Here is a tiny trained network, its code and every weight. The questions are about switching its units off for an input and a class, where a switched-off unit gives its printed mean instead of its output.

import numpy as np


def w(rows, s, z=0):
    codes = np.array(rows[::2]) - 128.0
    scale = np.full(codes.shape[1], s)
    scale[-1] = z or s
    return codes * scale


def f(y):
    return np.maximum(y, 0)


def log_softmax(a):
    a = a - a.max(-1, keepdims=True)
    return a - np.log(np.exp(a).sum(-1, keepdims=True))


def net(x, mask):
    res = np.array(x, float).reshape(1, 4) / 4 @ E
    y = f(res @ A[0][:, :-1].T + A[0][:, -1])
    res = res + np.where(mask, y, B[0][:, -1]) @ B[0][:, :-1]
    return log_softmax(res[-1] @ U[:, :-1].T + U[:, -1])


A, B = {}, {}
E = w([
[140,10,10,85,214],'x0',
[233,2,251,152,95],'x1',
[22,41,98,244,38],'x2',
[129,128,130,128,125],'x3',
],0.0053)
A[0] = w([
[201,156,136,75,210,142],'n0',
[137,185,211,180,57,145],'n1',
[19,104,141,206,69,138],'n2',
[164,33,74,130,174,215],'n3',
[26,226,58,106,131,92],'n4',
[182,48,63,104,180,185],'n5',
[126,164,208,150,65,87],'n6',
[89,219,179,138,105,128],'n7',
[73,98,119,181,101,5],'n8',
[172,254,231,116,50,178],'n9',
[223,54,217,111,64,62],'n10',
[227,50,231,166,110,78],'n11',
[191,196,136,92,180,79],'n12',
[57,117,98,171,70,114],'n13',
[137,61,87,88,180,218],'n14',
[48,221,64,111,146,111],'n15',
[170,198,121,86,186,119],'n16',
[125,59,59,111,158,231],'n17',
[189,193,139,72,158,194],'n18',
[184,164,135,64,186,103],'n19',
[180,159,147,88,170,53],'n20',
[65,222,57,119,154,52],'n21',
[52,96,87,183,103,136],'n22',
[95,82,124,208,82,54],'n23',
[79,94,106,191,76,14],'n24',
[136,177,183,147,74,203],'n25',
[104,182,178,168,43,130],'n26',
[187,184,145,84,172,44],'n27',
[133,175,207,177,77,126],'n28',
],0.0065,0.0024)
B[0] = w([
[99,67,143,75,104,221],'n0',
[81,129,80,119,195,220],'n1',
[96,54,136,85,105,230],'n2',
[64,186,80,119,210,230],'n3',
[231,29,58,200,118,234],'n4',
[78,168,76,108,188,227],'n5',
[81,142,89,115,193,192],'n6',
[98,115,68,137,202,199],'n7',
[98,20,180,51,81,164],'n8',
[69,123,72,105,187,254],'n9',
[210,33,24,194,142,223],'n10',
[194,42,40,194,146,235],'n11',
[99,30,160,67,80,199],'n12',
[102,44,157,68,75,195],'n13',
[63,186,87,122,194,220],'n14',
[232,3,52,212,126,228],'n15',
[119,29,149,77,82,208],'n16',
[71,181,95,111,186,224],'n17',
[77,52,146,68,89,224],'n18',
[100,50,154,89,87,205],'n19',
[96,17,172,48,77,175],'n20',
[206,40,80,185,135,215],'n21',
[90,58,163,76,96,202],'n22',
[97,31,142,81,94,190],'n23',
[91,36,161,50,85,177],'n24',
[77,145,72,114,204,206],'n25',
[91,133,77,126,193,207],'n26',
[99,34,165,63,88,187],'n27',
[85,135,78,106,213,203],'n28',
],0.0053,0.0054)
U = w([
[127,128,130,128,134,254],'0',
[93,72,177,75,68,77],'1',
[254,87,79,203,143,84],'2',
[58,176,98,121,222,44],'3',
[145,203,163,143,103,207],'4',
[210,208,245,167,61,84],'5',
[203,198,212,162,39,79],'6',
[207,196,248,164,54,83],'7',
],0.0086,0.0091)

Each question gives the input, the list of numbers given to net, and the class t.
The units are the neurons (one row each of A and B). Each row of codes is followed by its name. A weight is (code - 128) times the scale printed after its matrix; where a second scale follows, it is the last column's (A, B and U).
mask holds one flag per neuron, in row order. A switched-off neuron (its flag False) gives its mean, the last column of its row in B, instead of its output. The means were averaged over made-up inputs and are rounded, as every weight is.
A unit's drop is (log p(t) with every unit on - log p(t) with that unit switched off) / (log p(t) with every unit on - log p(t) with every unit switched off).
The circuit of an input: a set's keep is (log p(t) with only the set's units on - log p(t) with every unit switched off) / (log p(t) with every unit on - log p(t) with every unit switched off). Starting from the 12 units with the biggest drops (on a tie, the unit counted first), units are removed one at a time, each time the one whose removal leaves the highest keep (on an exact tie, the one counted first), for as long as the keep stays at least 0.8.
units of the circuit, in order: the units of the circuit, biggest drop first
unit that matters most: the unit with the biggest drop
top k neurons: the k neurons with the biggest drops, biggest first
drop of u: that unit's drop, to one decimal
input [7,-8,5,6], class 2: units of the circuit, in order => (n4; n15)
input [-5,7,-2,5], class 2: unit that matters most => n10
input [2,-7,7,-3], class 1: units of the circuit, in order => (n22; n13)
input [4,-6,7,0], class 1: units of the circuit, in order => (n22; n13)
input [7,-8,8,4], class 1: units of the circuit, in order => (n22; n13)
input [-1,6,-2,3], class 2: units of the circuit, in order => (n10; n11)
input [-3,-6,7,-5], class 1: units of the circuit, in order => (n13; n2)
input [2,-8,7,-1], class 2: top 3 neurons => (n4; n15; n21)
input [-5,7,2,4], class 2: top 2 neurons => (n10; n11)
input [4,-8,7,5], class 2: top 3 neurons => (n4; n15; n21)
input [-4,-1,-7,-6], class 1: drop of n18 => 0.1
input [6,5,2,3], class 3: drop of n5 => 0.2
input [-6,-3,-1,1], class 3: drop of n11 => 0.1
input [-8,1,-4,2], class 3: top neuron => (n9)
